Below are the code and all the weights of a small trained network. Each question names an input and a class and asks about switching units off, where a switched-off unit gives its printed mean instead of its output.

import numpy as np


def w(rows, s, z=0):
    codes = np.array(rows[::2]) - 128.0
    scale = np.full(codes.shape[1], s)
    scale[-1] = z or s
    return codes * scale


def norm(h):
    return h / np.sqrt((h * h).mean(-1, keepdims=True) + 1e-5)


def f(y):
    return np.maximum(y, 0)


def log_softmax(a):
    a = a - a.max(-1, keepdims=True)
    return a - np.log(np.exp(a).sum(-1, keepdims=True))


def net(x, mask):
    res = np.array(x, float).reshape(1, 7) / 4 @ E
    u = 0
    for l in range(2):
        y = f(norm(res) @ A[l][:, :-1].T + A[l][:, -1])
        res = res + np.where(mask[u : u + 14], y, B[l][:, -1]) @ B[l][:, :-1]
        u += 14
    return log_softmax(norm(res)[-1] @ U[:, :-1].T + U[:, -1])


A, B = {}, {}
E = w([
[123,126,124,130,126],'x0',
[123,127,127,132,129],'x1',
[95,101,158,24,69],'x2',
[132,131,130,128,125],'x3',
[165,137,51,92,92],'x4',
[155,92,118,67,254],'x5',
[71,227,117,95,167],'x6',
],0.0063)
A[0] = w([
[134,153,216,132,133,73],'L0N0',
[113,165,116,141,92,56],'L0N1',
[112,94,254,137,198,101],'L0N2',
[211,191,61,82,106,48],'L0N3',
[182,110,31,76,78,99],'L0N4',
[151,86,103,176,131,96],'L0N5',
[131,145,189,137,136,67],'L0N6',
[106,145,151,105,78,99],'L0N7',
[208,41,112,137,87,2],'L0N8',
[187,144,44,114,113,25],'L0N9',
[117,158,224,169,118,124],'L0N10',
[115,102,174,56,89,27],'L0N11',
[114,70,128,47,168,66],'L0N12',
[117,103,119,119,149,91],'L0N13',
],0.0093,0.0046)
B[0] = w([
[78,128,59,118,141,162],'L0N0',
[145,113,130,129,77,162],'L0N1',
[65,63,20,128,82,254],'L0N2',
[3,73,102,184,145,197],'L0N3',
[2,64,126,150,142,230],'L0N4',
[142,139,181,136,134,190],'L0N5',
[84,127,61,101,111,146],'L0N6',
[174,114,141,92,129,185],'L0N7',
[150,62,200,178,116,203],'L0N8',
[42,140,78,169,121,173],'L0N9',
[79,81,59,148,68,217],'L0N10',
[104,118,196,74,104,180],'L0N11',
[211,143,78,122,85,209],'L0N12',
[156,122,120,117,124,144],'L0N13',
],0.0065,0.004)
A[1] = w([
[92,254,88,113,128,142],'L1N0',
[100,210,135,87,161,76],'L1N1',
[124,77,159,94,183,152],'L1N2',
[136,67,170,33,131,179],'L1N3',
[46,171,127,83,133,122],'L1N4',
[88,99,156,85,87,146],'L1N5',
[136,118,109,100,218,118],'L1N6',
[113,108,117,110,74,2],'L1N7',
[117,126,123,150,137,36],'L1N8',
[119,110,67,209,142,215],'L1N9',
[164,162,99,133,117,85],'L1N10',
[185,163,119,202,165,67],'L1N11',
[83,177,168,162,34,126],'L1N12',
[121,100,136,153,75,152],'L1N13',
],0.011,0.0024)
B[1] = w([
[174,12,230,148,123,198],'L1N0',
[161,43,177,172,108,158],'L1N1',
[150,165,97,192,120,170],'L1N2',
[122,211,151,165,154,193],'L1N3',
[143,70,153,166,149,201],'L1N4',
[109,196,152,162,122,197],'L1N5',
[178,170,58,174,2,177],'L1N6',
[115,158,142,97,169,167],'L1N7',
[113,131,129,93,99,138],'L1N8',
[100,173,187,14,114,254],'L1N9',
[100,97,113,114,118,133],'L1N10',
[65,192,202,41,79,160],'L1N11',
[220,140,16,121,179,214],'L1N12',
[141,111,128,116,254,200],'L1N13',
],0.0074,0.0082)
U = w([
[7,88,46,139,130,100],'0',
[138,149,130,88,154,254],'1',
[190,57,216,159,141,87],'2',
[226,198,34,118,119,86],'3',
[88,254,223,48,124,72],'4',
],0.011,0.01)

Each question gives the input, the list of numbers given to net, and the class t.
The units are the neurons (one row each of A and B). Each row of codes is followed by its name. A weight is (code - 128) times the scale printed after its matrix; where a second scale follows, it is the last column's (A, B and U).
mask holds one flag per neuron, layer by layer. A switched-off neuron (its flag False) gives its mean, the last column of its row in B, instead of its output. The means were averaged over made-up inputs and are rounded, as every weight is.
A unit's drop is (log p(t) with every unit on - log p(t) with that unit switched off) / (log p(t) with every unit on - log p(t) with every unit switched off).
The circuit of an input: a set's keep is (log p(t) with only the set's units on - log p(t) with every unit switched off) / (log p(t) with every unit on - log p(t) with every unit switched off). Starting from the 12 units with the biggest drops (on a tie, the unit counted first), units are removed one at a time, each time the one whose removal leaves the highest keep (on an exact tie, the one counted first), for as long as the keep stays at least 0.8.
units of the circuit, in order: the units of the circuit, biggest drop first
most important unit: the unit with the biggest drop
k most important neurons: the k neurons with the biggest drops, biggest first
top k neurons in layer l: the k neurons of layer l with the biggest drops, biggest first
input [-1,-3,-8,-8,0,1,8], class 2: units of the circuit, in order => (L1N0)
input [-4,2,-2,-7,-7,7,-7], class 0: top 2 neurons in layer 0 => (L0N2 L0N7)
input [-3,4,8,8,4,8,5], class 3: top 2 neurons in layer 1 => (L1N6 L1N9)
input [-8,5,-6,-2,0,-3,4], class 4: top 2 neurons in layer 1 => (L1N11 L1N9)
input [-4,-8,-6,-5,8,8,-5], class 0: units of the circuit, in order => (L0N4 L0N9)
input [-6,8,4,-1,8,8,1], class 0: units of the circuit, in order => (L0N4 L0N3)
input [-6,4,8,2,0,4,1], class 4: top 2 neurons in layer 1 => (L1N12 L1N3)
input [8,-1,6,-7,-2,1,-2], class 4: top 2 neurons in layer 1 => (L1N12 L1N3)
input [-8,3,-5,-6,6,-1,7], class 2: 2 most important neurons => (L1N0 L0N2)
input [-5,6,-8,-4,6,7,0], class 4: units of the circuit, in order => (L1N11 L1N9 L1N12)
input [1,2,-3,-2,-8,-6,7], class 0: units of the circuit, in order => (L0N10 L1N3)
input [2,7,3,-5,1,8,6], class 3: units of the circuit, in order => (L1N6 L0N12)
input [3,4,-4,1,-7,8,-1], class 3: top 2 neurons in layer 1 => (L1N6 L1N2)
input [-2,2,5,2,2,-2,-4], class 4: most important unit => L1N3
input [-3,3,-5,-3,-7,3,-7], class 0: 2 most important neurons => (L0N2 L1N0)
input [0,2,-7,-3,-1,-5,-2], class 4: 2 most important neurons => (L1N11 L1N9)
input [8,-5,8,-8,7,0,-4], class 4: top 4 neurons in layer 1 => (L1N3 L1N5 L1N7 L1N12)
input [4,-4,5,6,6,-8,-3], class 3: top 2 neurons in layer 0 => (L0N2 L0N10)
input [7,-3,-4,4,3,6,-3], class 3: 4 most important neurons => (L1N6 L1N2 L1N0 L1N5)
input [-6,6,-7,-7,-1,7,2], class 3: units of the circuit, in order => (L1N6)
input [7,-7,8,-1,-4,8,-3], class 3: 4 most important neurons => (L0N12 L1N9 L1N2 L1N11)
input [-3,-4,-6,3,-5,-7,7], class 2: 2 most important neurons => (L1N0 L0N2)
input [8,-5,-5,-1,-7,2,-7], class 0: 3 most important neurons => (L0N2 L1N0 L0N10)
input [-7,-6,2,3,6,4,-6], class 0: 2 most important neurons => (L0N4 L1N0)
input [3,-3,-2,4,4,3,4], class 0: top 2 neurons in layer 0 => (L0N3 L0N4)
input [-4,0,-1,-8,1,8,-6], class 3: 2 most important neurons => (L1N0 L1N6)
input [-2,0,-8,-6,0,2,3], class 4: most important unit => L1N11
